a = [[15, -16, -17, -29, -7, 13, 7, -41, 4, -32, -47, -7, -3, -4, -7, -3], [12, -15, -16, -24, -6, 12, 8, -36, 4, -30, -48, -12, -4, 3, -11, -4], [10, -8, -5, -36, -4, 8, -14, -38, -4, 38, 69, 6, 6, -12, 23, 22], [8, -9, -6, -37, -4, 8, -10, -36, -5, -1, -1, 5, -8, 8, -4, -9], [14, -16, -16, -27, -7, 13, 7, -40, 5, 0, -3, 4, -3, 6, -3, -7], [2, -4, -1, -37, -1, 5, -13, -26, -9, -31, -44, -7, -4, 2, -13, -7], [8, -7, -4, -35, -4, 7, -12, -34, -4, 13, 14, 9, -6, 5, 4, -8]]
a[-7][0]: 15
a[5][7]: -26
a[-6][-4]: -4
a[-7][-9]: -41
a[-1][-12]: -4
a[-2][11]: -7
a[-7][5]: 13
a[-4][-4]: -8
a[1][11]: -12
a[-6][6]: 8
a[-5][-4]: 6
a[4][8]: 5
a[-6][0]: 12
a[-3][-14]: -16
a[:, -16]: [15, 12, 10, 8, 14, 2, 8]
a[:, 8]: [4, 4, -4, -5, 5, -9, -4]
a[-6]: [12, -15, -16, -24, -6, 12, 8, -36, 4, -30, -48, -12, -4, 3, -11, -4]
a[-5][14]: 23
a[-1][-10]: -12
a[-7][14]: -7
a[-3][-5]: 4
a[-7][-6]: -47
a[2][-8]: -4
a[5][-16]: 2
a[-4][3]: -37
a[-4][7]: -36
a[-4][0]: 8
a[-7][9]: -32
a[2][-11]: 8
a[-4][-6]: -1
a[-6][-13]: -24
a[5]: [2, -4, -1, -37, -1, 5, -13, -26, -9, -31, -44, -7, -4, 2, -13, -7]
a[6][-1]: -8
a[-2][9]: -31
a[4][15]: -7
a[-3][-3]: 6
a[0][4]: -7
a[5][-14]: -1
a[6][-16]: 8

data = [  2   3 -70 -32 -36 -13 -66 -41 -12  -2 -70 -30 -11   5]
data[-14] = 2
data[-8] = -66
data[-11] = -32

B = [[419, 610, 637, 612, 252, 539, 588, 780, 730, 503], [453, 527, 660, 515, 639, 394, 641, 686, 269, 534], [847, 747, 441, 553, 207, 622, 650, 744, 349, 608], [628, 377, 464, 779, 677, 609, 759, 528, 537, 367], [671, 762, 312, 500, 463, 633, 576, 834, 847, 601], [366, 460, 380, 850, 500, 554, 622, 629, 514, 512], [464, 586, 290, 685, 590, 614, 749, 677, 590, 492], [679, 645, 381, 649, 761, 581, 702, 510, 598, 564], [354, 521, 502, 648, 635, 626, 452, 469, 562, 563], [647, 822, 344, 475, 273, 921, 557, 703, 529, 658], [454, 528, 626, 706, 431, 373, 617, 894, 590, 386], [700, 636, 398, 827, 482, 501, 593, 584, 663, 323]]
B[0, 0] -> 419
B[6, 1] -> 586
B[9, 8] -> 529
B[5, 2] -> 380
B[:, 7] -> [780, 686, 744, 528, 834, 629, 677, 510, 469, 703, 894, 584]
B[2, 6] -> 650
B[8, 4] -> 635
B[9, 0] -> 647
B[9] -> [647, 822, 344, 475, 273, 921, 557, 703, 529, 658]
B[6] -> [464, 586, 290, 685, 590, 614, 749, 677, 590, 492]
B[11, 9] -> 323
B[7, 2] -> 381
B[:, 1] -> [610, 527, 747, 377, 762, 460, 586, 645, 521, 822, 528, 636]
B[1, 0] -> 453
B[5, 7] -> 629
B[10, 0] -> 454
B[2, 0] -> 847
B[1, 3] -> 515
B[10] -> [454, 528, 626, 706, 431, 373, 617, 894, 590, 386]
B[6, 7] -> 677
B[9, 3] -> 475
B[1] -> [453, 527, 660, 515, 639, 394, 641, 686, 269, 534]
B[2, 5] -> 622
B[5] -> [366, 460, 380, 850, 500, 554, 622, 629, 514, 512]
B[3] -> [628, 377, 464, 779, 677, 609, 759, 528, 537, 367]
B[2, 7] -> 744
B[3, 8] -> 537
B[8, 1] -> 521
B[9, 1] -> 822
B[10, 5] -> 373
B[2, 1] -> 747
B[3, 4] -> 677
B[4, 4] -> 463
B[0, 7] -> 780
B[6, 5] -> 614
B[:, 2] -> [637, 660, 441, 464, 312, 380, 290, 381, 502, 344, 626, 398]

x =
array([[ 680, -135,  -33,  169,  360,  121,  771,   92, -240,  777],
       [-301,  152,  309,  192,  478,  275, -133,  143, -443,  791],
       [ 225,  576, -228,  219,   97,  358,  -49,  525,  975, -197],
       [ 369, -131,   61,  128,  474,  141,  498,  105, -506,  846],
       [-495,  359,  345,  269,  379,  362, -362,  197, -130,  669],
       [ 530,  417, -287,   99,  158,  261,  207,  545,  842, -388],
       [-520,  538,  279,  327,  258,  426, -467,  273,  273,  490],
       [-378,  650,  126,  344,  154,  451, -438,  369,  653,  268],
       [-104,  662,  -67,  306,   94,  426, -286,  461,  907,   30],
       [ 744,  222, -201,  -18,  256,  165,  438,  497,  560, -498],
       [  10,  -25,  198,  142,  513,  201,  178,  116, -581,  850]])
x[0, 0]: 680
x[:, 7]: [92, 143, 525, 105, 197, 545, 273, 369, 461, 497, 116]
x[9, 8]: 560
x[3, 4]: 474
x[7]: [-378, 650, 126, 344, 154, 451, -438, 369, 653, 268]
x[:, 0]: [680, -301, 225, 369, -495, 530, -520, -378, -104, 744, 10]
x[0, 2]: -33
x[4]: [-495, 359, 345, 269, 379, 362, -362, 197, -130, 669]
x[0, 6]: 771
x[7, 8]: 653
x[10, 6]: 178
x[5]: [530, 417, -287, 99, 158, 261, 207, 545, 842, -388]
x[1, 2]: 309
x[7, 3]: 344
x[9, 7]: 497
x[:, 5]: [121, 275, 358, 141, 362, 261, 426, 451, 426, 165, 201]
x[3, 1]: -131
x[2, 6]: -49
x[2, 3]: 219
x[4, 8]: -130
x[2, 8]: 975
x[9, 1]: 222
x[6, 5]: 426
x[:, 8]: [-240, -443, 975, -506, -130, 842, 273, 653, 907, 560, -581]
x[8, 1]: 662
x[1]: [-301, 152, 309, 192, 478, 275, -133, 143, -443, 791]
x[5, 3]: 99
x[3, 5]: 141
x[2, 9]: -197
x[6, 0]: -520
x[:, 4]: [360, 478, 97, 474, 379, 158, 258, 154, 94, 256, 513]
x[8, 7]: 461
x[3]: [369, -131, 61, 128, 474, 141, 498, 105, -506, 846]
x[3, 7]: 105
x[1, 4]: 478
x[10, 0]: 10

arr =
[[ 14 -28  26  -6  -9 -24 -25]
 [ 14  41 -17  11   2  33  51]
 [-38  13 -17 -14  18   5  -5]
 [ 44   5  33  32  -7  -4  20]
 [-44 -25   1 -18  -6 -21 -27]
 [-43 -29 -22 -21   2 -16 -35]
 [-51  -5 -16 -20   6 -14 -28]
 [ 48  -8  28  21 -12 -14  -4]
 [-13  41 -13   1  10  25  35]
 [ 13  30 -12  14   4  29  37]
 [ 49 -12  16  14 -17 -10  -6]
 [-38 -14 -22 -19   6 -14 -28]]
arr[0][0]: 14
arr[:, 1]: [-28, 41, 13, 5, -25, -29, -5, -8, 41, 30, -12, -14]
arr[10]: [49, -12, 16, 14, -17, -10, -6]
arr[0]: [14, -28, 26, -6, -9, -24, -25]
arr[6][4]: 6
arr[2][0]: -38
arr[:, 3]: [-6, 11, -14, 32, -18, -21, -20, 21, 1, 14, 14, -19]
arr[11]: [-38, -14, -22, -19, 6, -14, -28]
arr[5]: [-43, -29, -22, -21, 2, -16, -35]
arr[0][1]: -28
arr[9][0]: 13
arr[2][2]: -17
arr[5][4]: 2
arr[5][2]: -22
arr[0][3]: -6
arr[8]: [-13, 41, -13, 1, 10, 25, 35]
arr[9][3]: 14
arr[2][3]: -14
arr[5][0]: -43
arr[7][2]: 28
arr[8][2]: -13
arr[6]: [-51, -5, -16, -20, 6, -14, -28]
arr[11][3]: -19
arr[4]: [-44, -25, 1, -18, -6, -21, -27]
arr[10][0]: 49
arr[9]: [13, 30, -12, 14, 4, 29, 37]
arr[2][4]: 18
arr[0][4]: -9
arr[1][2]: -17
arr[8][6]: 35
arr[4][1]: -25
